Below is a small trained network, with its code and all its weights. Each question gives an input and a class and asks what happens when units are switched off, that is, made to give their printed mean instead of their output.

import numpy as np


def w(rows, s, z=0):
    codes = np.array(rows[::2]) - 128.0
    scale = np.full(codes.shape[1], s)
    scale[-1] = z or s
    return codes * scale


def norm(h):
    return h / np.sqrt((h * h).mean(-1, keepdims=True) + 1e-5)


def f(y):
    return np.maximum(y, 0)


def log_softmax(a):
    a = a - a.max(-1, keepdims=True)
    return a - np.log(np.exp(a).sum(-1, keepdims=True))


def net(x, mask):
    res = np.array(x, float).reshape(1, 6) / 4 @ E
    u = 0
    for l in range(4):
        y = f(norm(res) @ A[l][:, :-1].T + A[l][:, -1])
        res = res + np.where(mask[u : u + 4], y, B[l][:, -1]) @ B[l][:, :-1]
        u += 4
    return log_softmax(norm(res)[-1] @ U[:, :-1].T + U[:, -1])


A, B = {}, {}
E = w([
[60,254,76,135],'x0',
[239,166,184,127],'x1',
[130,108,14,180],'x2',
[22,82,111,70],'x3',
[176,145,162,232],'x4',
[158,205,54,75],'x5',
],0.0077)
A[0] = w([
[156,72,50,174,40],'L0N1',
[166,99,190,119,89],'L0N2',
[145,181,214,255,3],'L0N3',
[198,196,150,151,124],'L0N4',
],0.028,0.0045)
B[0] = w([
[105,138,123,211,210],'L0N1',
[119,118,179,122,214],'L0N2',
[123,2,70,100,247],'L0N3',
[186,166,100,121,229],'L0N4',
],0.038,0.013)
A[1] = w([
[64,127,133,155,97],'L1N1',
[36,186,116,53,132],'L1N2',
[147,82,253,123,56],'L1N3',
[78,135,101,153,3],'L1N4',
],0.023,0.0036)
B[1] = w([
[93,216,109,134,223],'L1N1',
[87,146,58,15,225],'L1N2',
[104,130,255,118,254],'L1N3',
[75,161,110,137,199],'L1N4',
],0.018,0.0082)
A[2] = w([
[240,183,120,126,102],'L2N1',
[126,139,253,111,116],'L2N2',
[104,88,151,141,2],'L2N3',
[142,40,148,139,39],'L2N4',
],0.027,0.0024)
B[2] = w([
[253,188,197,151,195],'L2N1',
[61,123,241,144,254],'L2N2',
[201,184,127,146,176],'L2N3',
[68,26,86,100,249],'L2N4',
],0.026,0.0099)
A[3] = w([
[39,188,206,11,49],'L3N1',
[116,154,133,102,54],'L3N2',
[98,118,176,114,5],'L3N3',
[33,93,128,34,75],'L3N4',
],0.013,0.0029)
B[3] = w([
[70,173,124,8,254],'L3N1',
[101,137,118,100,142],'L3N2',
[196,166,181,176,161],'L3N3',
[195,209,146,88,244],'L3N4',
],0.013,0.0067)
U = w([
[92,214,86,35,8],'0',
[150,4,79,120,244],'1',
[80,184,93,226,62],'2',
[80,113,245,104,3],'3',
[226,182,127,128,207],'4',
],0.018,0.0014)

Each question gives the input, the list of numbers given to net, and the class t.
The units are the neurons (one row each of A and B). Each row of codes is followed by its name. A weight is (code - 128) times the scale printed after its matrix; where a second scale follows, it is the last column's (A, B and U).
mask holds one flag per neuron, layer by layer. A switched-off neuron (its flag False) gives its mean, the last column of its row in B, instead of its output. The means were averaged over made-up inputs and are rounded, as every weight is.
A unit's drop is (log p(t) with every unit on - log p(t) with that unit switched off) / (log p(t) with every unit on - log p(t) with every unit switched off).
The circuit of an input: a set's keep is (log p(t) with only the set's units on - log p(t) with every unit switched off) / (log p(t) with every unit on - log p(t) with every unit switched off). Starting from the 12 units with the biggest drops (on a tie, the unit counted first), units are removed one at a time, each time the one whose removal leaves the highest keep (on an exact tie, the one counted first), for as long as the keep stays at least 0.8.
circuit, biggest first: the units of the circuit, biggest drop first
top k neurons: the k neurons with the biggest drops, biggest first
k most important neurons of layer l: the k neurons of layer l with the biggest drops, biggest first
drop when u is switched off: that unit's drop, to one decimal
input [2,3,-8,-6,1,7], class 4: circuit, biggest first	[L0N4]
input [-7,4,3,2,2,5], class 3: top 3 neurons	[L0N3, L0N2, L2N2]
input [-7,2,1,-8,-4,0], class 3: top 2 neurons	[L0N2, L2N2]
input [-5,-5,-3,-1,3,8], class 4: top 2 neurons	[L0N3, L1N3]
input [-8,0,5,4,-6,7], class 2: top 2 neurons	[L0N3, L0N4]
input [-3,6,5,2,-3,-2], class 3: top 4 neurons	[L0N2, L0N3, L0N4, L2N2]
input [2,-8,0,-5,-4,-3], class 0: top 3 neurons	[L0N3, L0N4, L0N1]
input [0,-3,-2,7,2,3], class 0: top 2 neurons	[L0N3, L0N2]
input [4,-3,-8,7,5,2], class 0: top 2 neurons	[L0N3, L0N2]
input [1,3,-3,3,-2,5], class 4: top 2 neurons	[L0N3, L0N2]
input [-5,4,4,-8,0,3], class 4: top 2 neurons	[L0N4, L2N1]
input [0,-4,2,2,-4,3], class 0: top 2 neurons	[L0N3, L0N4]
input [6,-6,-3,6,5,0], class 0: top 2 neurons	[L0N3, L0N1]
input [-7,7,6,7,6,1], class 3: top neuron	[L0N2]
input [5,-5,2,0,-4,-1], class 0: 2 most important neurons of layer 0	[L0N3, L0N1]
input [2,7,5,4,-4,-5], class 2: top 3 neurons	[L0N3, L0N4, L0N2]
input [2,-6,-1,-7,-6,-6], class 0: top 2 neurons	[L0N3, L0N4]
input [2,7,-1,3,-3,0], class 4: 2 most important neurons of layer 0	[L0N4, L0N3]
input [1,5,-5,-3,4,-2], class 1: drop when L0N3 is switched off	1.9
input [8,-6,5,-2,-3,-2], class 0: drop when L1N2 is switched off	0.2
input [-4,-5,8,-5,1,-4], class 2: circuit, biggest first	[L0N1]
input [-5,3,6,4,-8,-1], class 2: drop when L0N3 is switched off	0.6
input [1,-3,4,8,8,-3], class 2: drop when L0N3 is switched off	0.2
input [4,-4,-8,0,-2,1], class 0: 2 most important neurons of layer 0	[L0N3, L0N2]
input [-2,0,7,-7,0,2], class 4: 2 most important neurons of layer 0	[L0N4, L0N3]
input [7,-1,-8,4,-4,-7], class 0: 2 most important neurons of layer 0	[L0N3, L0N2]
input [8,-2,-4,-2,8,-7], class 1: most important neuron of layer 0	[L0N3]
input [2,-3,4,0,-7,-2], class 0: 2 most important neurons of layer 2	[L2N1, L2N3]
